(in the rows, 128 means zero)
126 125 157 100 119 71 61 135 129 141 132 92 134 109 127 150 120 127 139
 84 95 137 146 188 105 106 124 158 163 95 67 65 118 159 142 113 121 96
 96 : <108>
147 121 156 116 148 98 174 101 129 120 134 100 119 162 129 183 89 155
 113 125 101 140 136 190 139 150 118 114 167 175 109 131 148 113 121 117
 149 99 106 : <11>
153 113 165 103 123 111 165 114 122 128 119 129 118 145 151 158 95 187
 111 101 92 107 122 162 158 135 92 132 149 149 92 106 157 112 132 116
 126 83 101 : <155>
113 115 83 125 75 112 138 115 172 118 155 93 213 138 98 115 121 156 128
 173 189 132 85 119 137 137 128 87 141 112 130 88 134 126 141 116 120
 152 133 : <65>
129 135 82 107 68 138 129 131 151 113 164 113 191 128 123 121 124 142
 120 157 171 130 76 96 130 150 124 88 142 148 135 98 102 129 146 150 111
 153 138 : <154>
127 108 83 89 91 103 119 160 156 140 148 103 205 113 112 101 130 144 98
 145 209 80 99 140 100 159 124 93 169 120 124 86 144 143 159 132 117 135
 136 : <94>
125 106 150 133 136 72 65 117 133 138 147 99 135 107 128 126 105 145 131
 90 97 129 156 188 125 78 117 127 175 109 82 105 130 138 125 93 134 95
 74 : <183>
142 118 151 116 135 62 85 124 124 140 137 95 156 124 140 116 103 130 121
 95 127 116 143 197 109 121 113 162 190 104 87 87 140 158 144 94 130 95
 100 : <11>
141 154 124 118 135 97 143 135 141 115 111 122 88 106 123 94 113 137 161
 102 169 136 128 117 96 131 153 155 131 73 113 133 111 176 154 155 114
 180 142 : <94>
146 166 142 129 128 106 156 111 129 125 106 126 89 110 126 100 86 145
 156 113 155 141 110 102 118 113 160 165 135 81 119 136 143 170 166 136
 103 158 121 : <50>
129 111 84 97 97 120 137 111 176 123 161 93 224 137 109 120 128 138 111
 161 197 101 77 125 97 128 138 87 147 120 144 93 125 129 151 141 121 137
 139 : <65>
137 180 116 93 127 148 154 146 62 133 93 135 31 129 160 136 115 135 140
 72 127 102 135 128 96 191 131 166 132 124 135 122 127 187 128 156 122
 147 154 : <154>
104 109 155 113 127 77 63 133 143 137 134 107 138 123 111 132 110 126
 141 92 106 123 139 194 113 114 127 155 158 95 72 103 126 152 113 86 147
 95 86 : <155>
131 166 114 123 132 99 166 128 138 110 141 120 97 115 103 94 114 117 165
 112 193 129 125 122 108 145 148 191 135 102 106 135 141 189 150 141 117
 156 128 : <94>
132 116 94 99 97 112 146 152 153 126 162 97 170 117 98 117 137 141 109
 165 198 88 91 140 110 141 141 80 181 139 131 99 148 147 155 130 117 154
 136 : <154>
134 126 95 103 85 102 129 133 166 123 166 105 227 113 105 134 138 133 99
 148 178 120 87 94 142 164 111 83 142 128 134 106 133 125 160 130 112
 151 136 : <113>
133 132 163 116 114 96 170 120 128 111 153 99 105 153 124 190 109 130
 141 106 96 107 133 179 152 146 125 113 174 153 83 130 160 129 122 113
 121 95 107 : <155>
141 127 179 129 137 108 123 105 101 140 139 100 113 143 134 178 85 161
 114 123 104 109 145 157 153 125 132 145 176 150 100 119 165 136 124 99
 141 95 120 : <50>
121 165 78 101 120 143 181 149 59 155 117 127 36 140 152 144 113 118 120
 68 143 110 150 117 94 212 109 181 135 100 120 113 116 190 144 188 109
 122 143 : <108>
139 123 178 113 140 99 138 93 121 143 109 96 114 165 145 176 76 175 95
 106 92 129 114 148 143 157 111 131 147 121 96 97 159 118 140 116 132 86
 115 : <108>
147 122 161 110 136 89 141 123 119 126 127 114 136 134 155 150 85 178
 130 112 111 122 148 159 151 138 107 142 173 152 109 108 145 135 140 121
 131 101 109 : <11>
135 124 167 136 131 122 126 89 115 130 104 118 130 165 139 167 84 178 92
 122 89 108 130 143 143 148 117 137 161 135 112 121 152 102 148 106 136
 90 128 : <50>
137 175 98 92 144 164 166 171 65 166 105 132 76 135 157 140 111 109 150
 84 137 117 132 121 86 175 112 148 131 107 120 126 139 174 123 170 115
 110 134 : <94>
133 117 172 114 130 118 143 121 128 124 114 111 116 137 126 187 109 175
 122 116 95 107 143 163 154 151 114 127 154 173 84 123 140 123 119 126
 129 114 118 : <154>
130 169 116 113 138 93 118 112 143 118 96 113 83 114 118 97 112 145 142
 94 150 150 114 100 100 137 153 178 124 58 123 109 127 164 160 148 117
 152 128 : <108>
143 136 85 103 84 96 153 109 164 130 184 86 182 135 100 136 120 147 89
 158 186 131 104 136 131 126 130 106 164 147 117 76 153 132 162 134 116
 119 126 : <108>
120 112 146 120 113 64 79 116 148 152 134 93 143 105 129 136 103 144 116
 77 122 112 144 185 125 116 123 139 160 114 81 102 112 146 140 132 140
 98 101 : <153>
127 168 110 98 121 105 210 169 84 159 127 126 47 108 158 140 114 119 129
 74 156 125 148 152 104 206 107 162 144 121 115 127 131 214 146 183 106
 132 121 : <11>
128 147 120 139 134 98 142 106 147 127 126 117 112 128 108 92 109 155
 153 109 168 136 129 110 93 134 158 183 151 60 120 127 118 173 152 154
 114 152 128 : <65>
160 137 176 123 133 93 154 104 117 145 112 105 101 159 137 182 85 171
 114 126 84 134 145 152 149 117 135 124 171 140 90 124 153 118 135 120
 134 84 119 : <108>
134 158 144 108 129 92 145 105 132 126 110 120 79 119 123 102 94 153 135
 93 158 140 101 116 93 124 163 157 134 55 105 126 129 177 164 148 109
 153 121 : <183>
143 116 145 104 121 63 67 108 157 129 133 86 150 110 132 108 114 146 129
 86 104 117 151 199 117 83 109 151 165 106 65 103 123 157 124 91 151 122
 93 : <155>
127 156 122 118 136 104 143 103 138 136 117 120 106 108 124 94 96 150
 154 102 156 131 119 106 71 117 152 169 141 72 132 133 120 192 169 167
 122 160 123 : <65>
123 111 152 124 125 65 53 115 146 138 137 78 146 101 140 128 91 149 130
 83 98 125 162 180 142 89 114 130 151 111 78 97 132 147 124 84 131 110
 86 : <183>
148 182 132 129 128 120 124 106 128 133 113 113 78 125 130 88 99 164 137
 117 169 129 109 90 92 113 159 181 158 83 118 128 149 193 154 132 124
 160 134 : <154>
126 103 150 113 133 81 57 112 137 128 135 102 129 108 146 153 103 150
 119 63 95 125 153 167 134 99 111 127 142 107 77 113 90 142 114 118 144
 108 104 : <183>
138 133 162 92 138 101 152 104 110 113 126 113 122 144 112 173 88 144
 142 98 75 108 138 180 153 135 116 151 160 166 85 122 168 121 136 114
 148 96 111 : <155>
143 132 161 138 130 76 42 102 116 163 128 91 153 116 134 121 87 134 114
 99 89 135 137 175 107 98 127 159 185 91 83 101 125 144 128 92 135 88 87 : <50>
128 190 87 110 103 133 186 149 64 153 102 138 53 130 168 140 119 111 127
 67 128 100 134 92 116 180 129 155 105 110 138 147 127 185 139 180 131
 128 140 : <113>
136 168 140 147 139 104 113 103 133 127 107 134 109 124 135 81 95 143
 167 107 168 131 106 85 88 127 145 193 151 45 132 139 113 191 148 130
 118 140 128 : <65>
131 189 120 144 130 101 133 105 133 101 133 120 76 126 115 96 106 133
 166 114 159 141 123 123 98 100 164 191 144 98 120 127 134 181 157 143
 145 148 128 : <94>
128 157 99 119 125 149 182 165 58 158 103 139 41 118 168 118 117 128 139
 81 141 84 162 123 105 184 106 152 144 124 126 143 115 192 128 183 107
 151 140 : <154>
119 163 89 105 125 139 174 162 69 160 119 130 59 116 171 135 108 130 147
 76 149 100 135 106 104 198 103 147 123 105 157 127 122 202 120 164 118
 123 136 : <65>
133 161 88 90 126 144 190 152 61 155 125 136 57 140 162 141 106 118 130
 71 158 94 140 115 100 183 134 171 136 101 122 134 110 190 132 189 116
 115 143 : <50>
137 114 95 88 98 110 147 121 172 115 172 107 186 113 116 123 125 137 98
 137 191 114 88 126 118 131 120 100 135 133 121 104 119 138 159 140 105
 136 123 : <183>
146 133 89 83 69 94 152 140 134 148 175 110 213 114 113 122 127 129 96
 153 209 105 102 125 125 142 127 79 154 134 130 89 136 164 168 138 121
 168 155 : <113>
133 110 152 106 128 80 71 101 139 151 152 83 151 104 131 126 120 133 111
 92 142 101 144 165 103 113 120 139 169 108 89 111 135 160 129 99 126
 117 114 : <153>
129 112 145 129 130 90 78 130 135 140 139 101 151 106 131 124 132 139
 125 104 128 132 147 184 102 111 105 155 188 114 81 98 134 156 127 110
 125 109 81 : <11>
136 119 139 125 119 64 96 106 131 154 153 89 162 107 140 123 115 146 108
 77 123 122 143 165 122 95 97 150 149 91 69 84 130 164 145 122 131 116
 86 : <113>
120 119 166 130 121 89 55 111 121 149 149 84 138 120 125 126 100 155 133
 110 99 124 156 172 89 108 134 151 201 110 76 97 125 164 131 106 121 123
 91 : <154>
128 134 67 98 76 108 129 130 161 120 156 98 218 117 100 126 140 125 100
 143 194 107 85 112 134 142 118 101 131 127 122 95 140 139 159 125 131
 149 135 : <113>
126 169 90 91 123 130 180 163 83 154 106 144 62 126 154 114 106 110 142
 73 154 84 155 123 96 193 110 183 138 102 117 153 115 203 138 173 120
 131 141 : <155>
133 130 155 130 138 65 84 126 131 140 149 97 150 119 137 129 109 136 135
 90 118 149 155 181 127 132 105 155 186 101 82 98 129 158 125 109 124
 101 93 : <11>
139 160 118 139 122 99 129 95 144 123 108 117 90 130 112 79 101 156 127
 107 152 146 122 116 101 117 171 182 143 68 119 130 141 158 166 121 126
 152 125 : <50>
117 109 77 112 69 113 143 143 167 119 178 121 198 119 92 134 135 137 99
 140 183 113 105 144 140 138 127 89 166 155 121 99 144 126 173 132 121
 124 124 : <50>
129 119 157 135 126 61 63 108 132 141 136 81 129 133 112 137 106 140 134
 100 101 140 164 195 122 89 137 150 187 96 64 87 147 146 128 81 140 99
 93 : <108>
136 105 140 127 122 83 78 119 119 142 135 103 149 132 141 114 101 146
 122 99 110 128 144 189 96 97 122 150 194 104 88 89 133 140 145 100 131
 92 86 : <11>
125 104 161 134 131 62 77 118 132 157 145 85 153 126 130 114 106 149 117
 117 116 123 154 199 105 96 121 135 176 95 69 91 122 150 124 110 147 111
 97 : <94>
120 168 94 85 110 128 179 147 61 148 107 119 34 123 161 135 105 118 138
 65 122 100 151 134 108 161 134 155 115 114 110 135 132 194 139 165 124
 134 133 : <183>
146 164 83 97 131 136 188 154 61 164 121 126 57 140 175 118 99 123 126
 84 140 113 150 128 66 185 121 173 162 107 140 127 126 183 148 170 99
 104 120 : <11>
125 125 161 131 132 73 65 103 131 130 150 94 137 124 111 120 109 128 138
 100 91 125 154 197 113 99 122 163 189 105 80 101 140 146 132 91 142 111
 94 : <155>
141 185 120 74 148 152 183 162 78 144 94 143 23 139 175 150 113 138 141
 76 136 101 128 110 70 189 126 162 130 107 134 146 98 207 130 182 122
 130 151 : <154>
136 188 102 105 111 139 195 145 64 135 101 128 14 147 151 128 94 126 154
 88 125 98 141 141 95 174 140 185 148 115 128 131 139 188 146 163 124
 132 134 : <155>
141 131 90 105 90 114 140 129 153 136 171 110 191 118 111 112 127 136 80
 154 211 118 74 108 120 150 125 98 161 105 139 91 130 147 175 149 113
 152 155 : <50>
153 182 103 115 118 139 170 157 68 156 109 140 59 133 179 132 105 121
 125 84 134 98 140 99 121 165 128 160 137 99 141 130 130 172 150 157 100
 102 154 : <50>
139 117 172 116 141 116 163 122 121 133 127 118 120 138 144 181 102 180
 114 110 113 118 141 160 155 155 100 120 138 161 96 105 149 116 120 139
 121 102 122 : <94>
131 148 92 88 92 115 133 116 153 117 161 105 198 123 106 123 121 129 119
 146 172 114 88 146 115 131 129 109 146 161 123 87 128 139 152 145 122
 136 128 : <154>
129 133 166 97 130 97 147 101 120 114 121 119 121 151 126 191 85 166 123
 104 85 127 148 159 150 164 127 132 143 149 101 128 126 125 138 117 138
 110 136 : <50>
128 122 163 132 121 73 61 107 120 139 146 93 149 117 126 114 98 147 125
 101 112 149 134 192 115 114 123 184 187 118 86 72 154 156 140 90 139
 102 79 : <11>
148 169 133 141 112 105 118 100 137 122 110 117 92 123 124 84 104 142
 161 116 168 135 110 111 106 106 167 194 153 86 113 141 116 169 147 134
 133 144 122 : <153>
125 165 113 90 125 133 180 172 61 164 116 130 34 119 167 135 119 120 142
 70 125 98 149 125 79 183 121 135 151 100 114 143 114 214 140 182 108
 147 140 : <154>
131 157 134 111 130 110 135 111 141 113 118 130 88 128 130 111 106 140
 151 95 155 147 99 110 104 119 150 170 120 77 102 143 108 177 139 138
 130 138 113 : <183>
142 155 98 121 146 157 176 161 74 163 94 127 47 140 160 112 103 130 123
 108 148 95 126 115 80 174 120 175 158 88 142 145 130 182 145 157 125
 119 124 : <50>
109 119 65 104 99 112 134 130 158 110 180 120 209 98 109 105 139 128 116
 151 191 96 98 117 122 122 125 99 148 140 155 97 116 127 165 165 115 138
 120 : <50>
140 118 161 139 142 123 136 115 103 152 110 116 122 159 128 178 77 156
 106 119 95 130 150 169 152 157 102 128 165 141 94 130 142 118 124 103
 140 97 123 : <50>
147 120 183 108 131 82 137 113 110 126 143 112 138 137 160 168 98 151
 121 109 110 116 128 170 162 118 114 139 157 154 94 101 151 139 126 111
 138 87 114 : <11>
114 123 72 105 73 102 140 121 184 133 169 100 210 125 99 142 119 136 90
 148 217 91 98 143 118 149 132 94 138 149 139 85 146 147 152 116 119 114
 144 : <65>
122 160 124 124 103 94 132 117 127 104 104 125 55 119 131 102 99 139 151
 87 146 132 99 124 127 115 169 172 108 88 111 128 130 173 144 117 139
 137 113 : <183>
